Below are the code and all the weights of a small trained network. Each question names an input and a target symbol and asks about switching units off, where a switched-off unit gives its printed mean instead of its output.

import numpy as np


def w(rows, s, z=0):
    codes = np.array(rows[::2]) - 128.0
    scale = np.full(codes.shape[1], s)
    scale[-1] = z or s
    return codes * scale


def f(y):
    return np.maximum(y, 0)


def softmax(a):
    e = np.exp(a - a.max(-1, keepdims=True))
    return e / e.sum(-1, keepdims=True)


def log_softmax(a):
    a = a - a.max(-1, keepdims=True)
    return a - np.log(np.exp(a).sum(-1, keepdims=True))


def net(x, mask):
    ids = ['αβγδζηλμξπστφψω'.index(c) for c in x.split()]
    T = len(ids)
    res = E[ids] + P[:T]
    u = 0
    for l in range(2):
        r = res
        for j in range(3):
            rows = slice(3 * j, 3 * j + 3)
            q, k, v = (r @ M[l][rows].T for M in (Q, K, V))
            z = softmax(np.where(np.tri(T) > 0, q @ k.T / 3**0.5, -1e9)) @ v
            o = O[l][rows]
            res = res + np.where(mask[u + j], z, o[:, -1]) @ o[:, :-1]
        u += 3
        y = f(res @ A[l][:, :-1].T + A[l][:, -1])
        res = res + np.where(mask[u : u + 8], y, B[l][:, -1]) @ B[l][:, :-1]
        u += 8
    return log_softmax(res[-1] @ U[:, :-1].T + U[:, -1])


Q, K, V, O, A, B = {}, {}, {}, {}, {}, {}
E = w([
[130,166,93],'α',
[108,120,84],'β',
[132,163,124],'γ',
[16,101,146],'δ',
[126,150,118],'ζ',
[147,196,102],'η',
[123,138,116],'λ',
[248,168,121],'μ',
[100,69,122],'ξ',
[145,122,155],'π',
[124,179,105],'σ',
[73,38,224],'τ',
[126,153,118],'φ',
[199,43,158],'ψ',
[144,103,206],'ω',
],0.018)
P = w([
[128,253,184],'0',
[134,213,171],'1',
[137,197,173],'2',
[140,172,175],'3',
[136,165,182],'4',
[136,140,175],'5',
[141,136,183],'6',
[139,116,179],'7',
[135,94,169],'8',
[137,92,172],'9',
[140,116,185],'10',
],0.006)
Q[0] = w([
[8,120,207],'0.h0',
[213,57,135],'0.h0',
[217,180,112],'0.h0',
[160,223,139],'0.h1',
[254,73,118],'0.h1',
[177,197,156],'0.h1',
[147,46,113],'0.h2',
[202,30,160],'0.h2',
[193,48,69],'0.h2',
],0.014)
K[0] = w([
[13,156,159],'0.h0',
[146,103,188],'0.h0',
[247,142,129],'0.h0',
[171,188,19],'0.h1',
[205,77,152],'0.h1',
[163,145,96],'0.h1',
[214,95,145],'0.h2',
[217,113,138],'0.h2',
[218,127,168],'0.h2',
],0.015)
V[0] = w([
[96,76,106],'0.h0',
[150,165,178],'0.h0',
[110,200,244],'0.h0',
[143,149,170],'0.h1',
[115,25,38],'0.h1',
[83,98,48],'0.h1',
[114,91,125],'0.h2',
[199,104,170],'0.h2',
[121,169,174],'0.h2',
],0.011)
O[0] = w([
[103,177,177,68],'0.h0',
[135,74,51,179],'0.h0',
[117,3,89,215],'0.h0',
[119,55,155,161],'0.h1',
[111,227,197,2],'0.h1',
[113,193,100,71],'0.h1',
[87,185,91,101],'0.h2',
[178,138,90,116],'0.h2',
[169,120,149,173],'0.h2',
],0.0077)
A[0] = w([
[211,129,165,143],'0.n0',
[90,26,119,150],'0.n1',
[70,223,137,79],'0.n2',
[135,131,114,8],'0.n3',
[130,204,59,146],'0.n4',
[164,99,162,138],'0.n5',
[1,102,178,76],'0.n6',
[136,198,127,18],'0.n7',
],0.0084,0.014)
B[0] = w([
[162,123,129,155],'0.n0',
[112,182,168,250],'0.n1',
[3,73,159,129],'0.n2',
[249,10,7,128],'0.n3',
[165,90,182,131],'0.n4',
[172,138,140,164],'0.n5',
[121,62,83,140],'0.n6',
[190,24,214,128],'0.n7',
],0.013,0.014)
Q[1] = w([
[111,140,24],'1.h0',
[139,119,206],'1.h0',
[128,89,149],'1.h0',
[104,134,47],'1.h1',
[153,77,44],'1.h1',
[113,132,4],'1.h1',
[138,214,145],'1.h2',
[166,101,73],'1.h2',
[80,188,87],'1.h2',
],0.013)
K[1] = w([
[51,129,125],'1.h0',
[188,124,164],'1.h0',
[132,116,165],'1.h0',
[199,110,137],'1.h1',
[173,108,149],'1.h1',
[248,139,181],'1.h1',
[144,137,55],'1.h2',
[204,69,185],'1.h2',
[97,62,106],'1.h2',
],0.017)
V[1] = w([
[193,115,104],'1.h0',
[204,164,223],'1.h0',
[117,4,82],'1.h0',
[151,198,142],'1.h1',
[172,72,36],'1.h1',
[107,107,110],'1.h1',
[118,168,119],'1.h2',
[155,191,41],'1.h2',
[254,122,200],'1.h2',
],0.0091)
O[1] = w([
[108,154,90,184],'1.h0',
[184,172,116,177],'1.h0',
[82,40,64,203],'1.h0',
[132,168,167,93],'1.h1',
[160,128,82,170],'1.h1',
[76,66,83,130],'1.h1',
[80,166,146,89],'1.h2',
[112,151,2,76],'1.h2',
[109,193,162,247],'1.h2',
],0.008,0.011)
A[1] = w([
[101,84,195,2],'1.n0',
[179,212,105,81],'1.n1',
[254,125,132,6],'1.n2',
[83,73,127,84],'1.n3',
[44,190,97,222],'1.n4',
[32,181,195,169],'1.n5',
[74,96,113,40],'1.n6',
[10,109,64,161],'1.n7',
],0.0076,0.0085)
B[1] = w([
[223,185,6,165],'1.n0',
[29,56,127,212],'1.n1',
[2,175,131,200],'1.n2',
[128,162,57,206],'1.n3',
[36,194,144,209],'1.n4',
[175,81,230,200],'1.n5',
[184,192,209,163],'1.n6',
[129,202,133,252],'1.n7',
],0.0076,0.0042)
U = w([
[115,181,83,163],'α',
[152,115,145,254],'β',
[118,174,156,158],'γ',
[151,70,121,128],'δ',
[125,99,131,60],'ζ',
[101,108,126,218],'η',
[194,129,172,96],'λ',
[121,120,109,103],'μ',
[36,93,186,100],'ξ',
[18,30,117,136],'π',
[252,98,57,84],'σ',
[131,94,135,59],'τ',
[99,109,130,52],'φ',
[118,110,136,83],'ψ',
[165,57,167,65],'ω',
],0.013,0.0069)

Each question gives the input, a string of symbols that net reads in full, and the target symbol t.
The units are the heads (3 rows each of Q, K, V and O) and the neurons (one row each of A and B). Each row of codes is followed by its name. A weight is (code - 128) times the scale printed after its matrix; where a second scale follows, it is the last column's (O, A, B and U).
mask holds one flag per unit, layer by layer, with each layer's heads first. A switched-off unit (its flag False) gives its mean, the last column of its rows in O or B, instead of its output. The means were averaged over made-up inputs and are rounded, as every weight is.
A unit's drop is (log p(t) with every unit on - log p(t) with that unit switched off) / (log p(t) with every unit on - log p(t) with every unit switched off).
The circuit of an input: a set's keep is (log p(t) with only the set's units on - log p(t) with every unit switched off) / (log p(t) with every unit on - log p(t) with every unit switched off). Starting from the 12 units with the biggest drops (on a tie, the unit counted first), units are removed one at a time, each time the one whose removal leaves the highest keep (on an exact tie, the one counted first), for as long as the keep stays at least 0.8.
circuit, biggest first: the units of the circuit, biggest drop first
top k neurons: the k neurons with the biggest drops, biggest first
heads that matter: for each layer, one digit per head in row order, 1 if its drop is at least 0.15 and else 0, layers parted by /
drop when u is switched off: that unit's drop, to one decimal
input μ π γ β η μ ζ μ β, target α: circuit, biggest first -> (1.h2; 0.h2; 0.n0)
input η δ η η, target π: circuit, biggest first -> (1.h0; 0.n6; 0.h0)
input ξ η π φ η ξ μ η, target α: circuit, biggest first -> (1.h2; 0.h0; 0.h2; 0.n0)
input α η μ σ η μ γ, target α: circuit, biggest first -> (1.h2; 1.h0; 0.n0)
input η δ η δ δ ξ η ζ, target π: circuit, biggest first -> (0.n6; 1.h1; 0.h2)
input μ σ ξ, target α: circuit, biggest first -> (1.h0; 0.h2; 1.h2)
input ξ ω ξ η, target λ: circuit, biggest first -> (1.h2; 1.h0; 0.h1; 0.h0)
input ξ η τ η, target ω: top neuron -> (0.n6)
input γ ξ η δ ω, target λ: circuit, biggest first -> (1.h0; 0.n5)
input η γ ξ δ π δ η α, target π: heads that matter -> 001 / 100
input ψ η η π ξ ξ ψ η, target γ: heads that matter -> 110 / 111
input ξ μ α, target α: circuit, biggest first -> (1.h2; 0.h0; 0.h2)
input μ η γ, target α: heads that matter -> 101 / 101
input ξ γ φ μ β μ β, target α: heads that matter -> 001 / 011
input ξ μ σ σ, target α: heads that matter -> 101 / 011
input η ξ ξ λ η ψ μ γ γ η μ, target α: heads that matter -> 001 / 101
input α σ γ ξ η μ η η β η ξ, target α: heads that matter -> 010 / 100
input η ξ γ η η δ γ, target π: top neuron -> (0.n1)
input ξ ω η ξ, target λ: heads that matter -> 000 / 100
input δ γ α, target π: top 2 neurons -> (0.n6; 0.n5)
input σ δ η ξ β ξ β δ μ, target α: top neuron -> (1.n2)
input ω ξ γ η, target λ: heads that matter -> 010 / 001
input ω ω η ζ, target λ: top 2 neurons -> (0.n1; 0.n5)
input μ τ α η η ξ ζ ψ ψ ζ, target γ: top 2 neurons -> (0.n5; 0.n0)
input γ η η, target σ: drop when 0.h2 is switched off -> 0.1
